Here is a tiny trained network, its code and every weight. The questions are about switching its units off for an input and a target symbol, where a switched-off unit gives its printed mean instead of its output.

import numpy as np


def w(rows, s, z=0):
    codes = np.array(rows[::2]) - 128.0
    scale = np.full(codes.shape[1], s)
    scale[-1] = z or s
    return codes * scale


def norm(h):
    return h / np.sqrt((h * h).mean(-1, keepdims=True) + 1e-5)


def f(y):
    return np.maximum(y, 0)


def softmax(a):
    e = np.exp(a - a.max(-1, keepdims=True))
    return e / e.sum(-1, keepdims=True)


def log_softmax(a):
    a = a - a.max(-1, keepdims=True)
    return a - np.log(np.exp(a).sum(-1, keepdims=True))


def net(x, mask):
    ids = ['ΘΣαμξφ'.index(c) for c in x.split()]
    T = len(ids)
    res = E[ids] + P[:T]
    u = 0
    for l in range(2):
        q, k, v = (norm(res) @ M[l].T for M in (Q, K, V))
        z = softmax(np.where(np.tri(T) > 0, q @ k.T / 4**0.5, -1e9)) @ v
        res = res + np.where(mask[u], z, O[l][:, -1]) @ O[l][:, :-1]
        u += 1
        y = f(norm(res) @ A[l][:, :-1].T + A[l][:, -1])
        res = res + np.where(mask[u : u + 12], y, B[l][:, -1]) @ B[l][:, :-1]
        u += 12
    return log_softmax(norm(res)[-1] @ U[:, :-1].T + U[:, -1])


Q, K, V, O, A, B = {}, {}, {}, {}, {}, {}
E = w([
[191,105,222],'Θ',
[193,130,177],'Σ',
[117,150,252],'α',
[134,179,153],'μ',
[52,143,115],'ξ',
[168,132,73],'φ',
],0.017)
P = w([
[92,2,175],'0',
[102,98,139],'1',
[109,126,138],'2',
[122,161,127],'3',
[130,192,134],'4',
[120,202,127],'5',
[118,191,120],'6',
],0.0049)
Q[0] = w([
[253,89,108],'L0H0',
[101,189,190],'L0H0',
[115,26,103],'L0H0',
[182,234,106],'L0H0',
],0.008)
K[0] = w([
[99,201,231],'L0H0',
[135,213,120],'L0H0',
[147,111,232],'L0H0',
[190,199,1],'L0H0',
],0.0093)
V[0] = w([
[200,184,142],'L0H0',
[255,199,112],'L0H0',
[127,50,161],'L0H0',
[107,113,125],'L0H0',
],0.0068)
O[0] = w([
[173,92,254,223],'L0H0',
[180,67,84,253],'L0H0',
[188,152,112,129],'L0H0',
[147,75,134,102],'L0H0',
],0.009,0.0036)
A[0] = w([
[55,48,153,109],'L0N0',
[163,215,138,177],'L0N1',
[158,124,134,104],'L0N2',
[127,145,64,5],'L0N3',
[127,40,167,64],'L0N4',
[175,112,25,196],'L0N5',
[126,99,224,135],'L0N6',
[69,166,141,174],'L0N7',
[177,102,10,204],'L0N8',
[18,161,110,139],'L0N9',
[121,229,108,98],'L0N10',
[185,78,121,169],'L0N11',
],0.011,0.0029)
B[0] = w([
[121,161,89,141],'L0N0',
[127,80,79,200],'L0N1',
[186,91,165,163],'L0N2',
[203,123,139,134],'L0N3',
[220,191,115,166],'L0N4',
[2,13,221,175],'L0N5',
[93,187,85,254],'L0N6',
[31,98,54,159],'L0N7',
[86,5,208,181],'L0N8',
[111,55,87,155],'L0N9',
[105,192,76,149],'L0N10',
[129,95,109,210],'L0N11',
],0.0084,0.0077)
Q[1] = w([
[182,84,134],'L1H0',
[156,168,66],'L1H0',
[61,1,135],'L1H0',
[44,72,170],'L1H0',
],0.0094)
K[1] = w([
[97,235,157],'L1H0',
[211,42,254],'L1H0',
[178,207,197],'L1H0',
[153,187,136],'L1H0',
],0.005)
V[1] = w([
[122,45,90],'L1H0',
[209,116,71],'L1H0',
[165,119,85],'L1H0',
[69,255,119],'L1H0',
],0.0075)
O[1] = w([
[142,96,122,30],'L1H0',
[131,213,126,167],'L1H0',
[111,109,3,111],'L1H0',
[151,184,102,7],'L1H0',
],0.012,0.0011)
A[1] = w([
[77,188,84,107],'L1N0',
[124,253,66,143],'L1N1',
[119,42,51,42],'L1N2',
[117,209,100,1],'L1N3',
[40,201,142,62],'L1N4',
[135,93,164,146],'L1N5',
[131,64,54,19],'L1N6',
[166,138,170,94],'L1N7',
[58,165,192,234],'L1N8',
[202,138,156,140],'L1N9',
[206,117,42,114],'L1N10',
[113,178,1,150],'L1N11',
],0.01,0.004)
B[1] = w([
[181,121,172,192],'L1N0',
[187,137,68,226],'L1N1',
[211,140,214,183],'L1N2',
[180,121,173,155],'L1N3',
[124,136,103,200],'L1N4',
[123,184,123,201],'L1N5',
[254,175,175,154],'L1N6',
[168,75,118,198],'L1N7',
[80,104,138,247],'L1N8',
[80,124,124,255],'L1N9',
[67,97,32,203],'L1N10',
[118,158,178,213],'L1N11',
],0.008,0.0046)
U = w([
[170,114,184,2],'Θ',
[179,59,11,107],'Σ',
[84,171,161,137],'α',
[170,241,65,126],'μ',
[61,129,9,209],'ξ',
[101,25,147,180],'φ',
],0.013,0.0066)

Each question gives the input, a string of symbols that net reads in full, and the target symbol t.
The units are the heads (4 rows each of Q, K, V and O) and the neurons (one row each of A and B). Each row of codes is followed by its name. A weight is (code - 128) times the scale printed after its matrix; where a second scale follows, it is the last column's (O, A, B and U).
mask holds one flag per unit, layer by layer, with each layer's heads first. A switched-off unit (its flag False) gives its mean, the last column of its rows in O or B, instead of its output. The means were averaged over made-up inputs and are rounded, as every weight is.
A unit's drop is (log p(t) with every unit on - log p(t) with that unit switched off) / (log p(t) with every unit on - log p(t) with every unit switched off).
The circuit of an input: a set's keep is (log p(t) with only the set's units on - log p(t) with every unit switched off) / (log p(t) with every unit on - log p(t) with every unit switched off). Starting from the 12 units with the biggest drops (on a tie, the unit counted first), units are removed one at a time, each time the one whose removal leaves the highest keep (on an exact tie, the one counted first), for as long as the keep stays at least 0.8.
circuit, biggest first: the units of the circuit, biggest drop first
top k neurons: the k neurons with the biggest drops, biggest first
k most important neurons of layer l: the k neurons of layer l with the biggest drops, biggest first
drop when u is switched off: that unit's drop, to one decimal
input Σ ξ Θ μ, target ξ: most important neuron of layer 0	[L0N7]
input μ Σ φ μ μ μ Θ, target μ: 3 most important neurons of layer 0	[L0N5; L0N8; L0N6]
input Θ Θ α ξ α α, target ξ: circuit, biggest first	[L0H0; L0N7; L1N2; L0N8]
input Σ φ φ μ ξ μ, target μ: 3 most important neurons of layer 0	[L0N5; L0N8; L0N10]
input μ Σ Σ μ, target μ: top 2 neurons	[L0N8; L0N5]
input Σ Θ Θ μ Θ, target μ: 3 most important neurons of layer 0	[L0N5; L0N8; L0N4]
input μ μ μ Θ Σ μ Σ, target μ: circuit, biggest first	[L0N5; L0N8]
input Σ μ Θ Σ Σ, target Σ: top 3 neurons	[L0N5; L0N8; L1N10]
input μ ξ μ, target ξ: top 2 neurons	[L0N10; L0N7]
input ξ ξ α, target ξ: 2 most important neurons of layer 0	[L0N7; L0N9]
input Θ Σ ξ Σ, target ξ: 3 most important neurons of layer 0	[L0N5; L0N8; L0N1]
input Σ φ μ, target Θ: 2 most important neurons of layer 1	[L1N2; L1N1]
input μ μ μ μ α, target μ: drop when L0N5 is switched off	0.8
input μ Σ α, target μ: drop when L0N5 is switched off	0.7
input Σ φ ξ Σ, target Σ: drop when L1N1 is switched off	-0.1
input Σ μ Σ, target μ: most important neuron of layer 1	[L1N8]
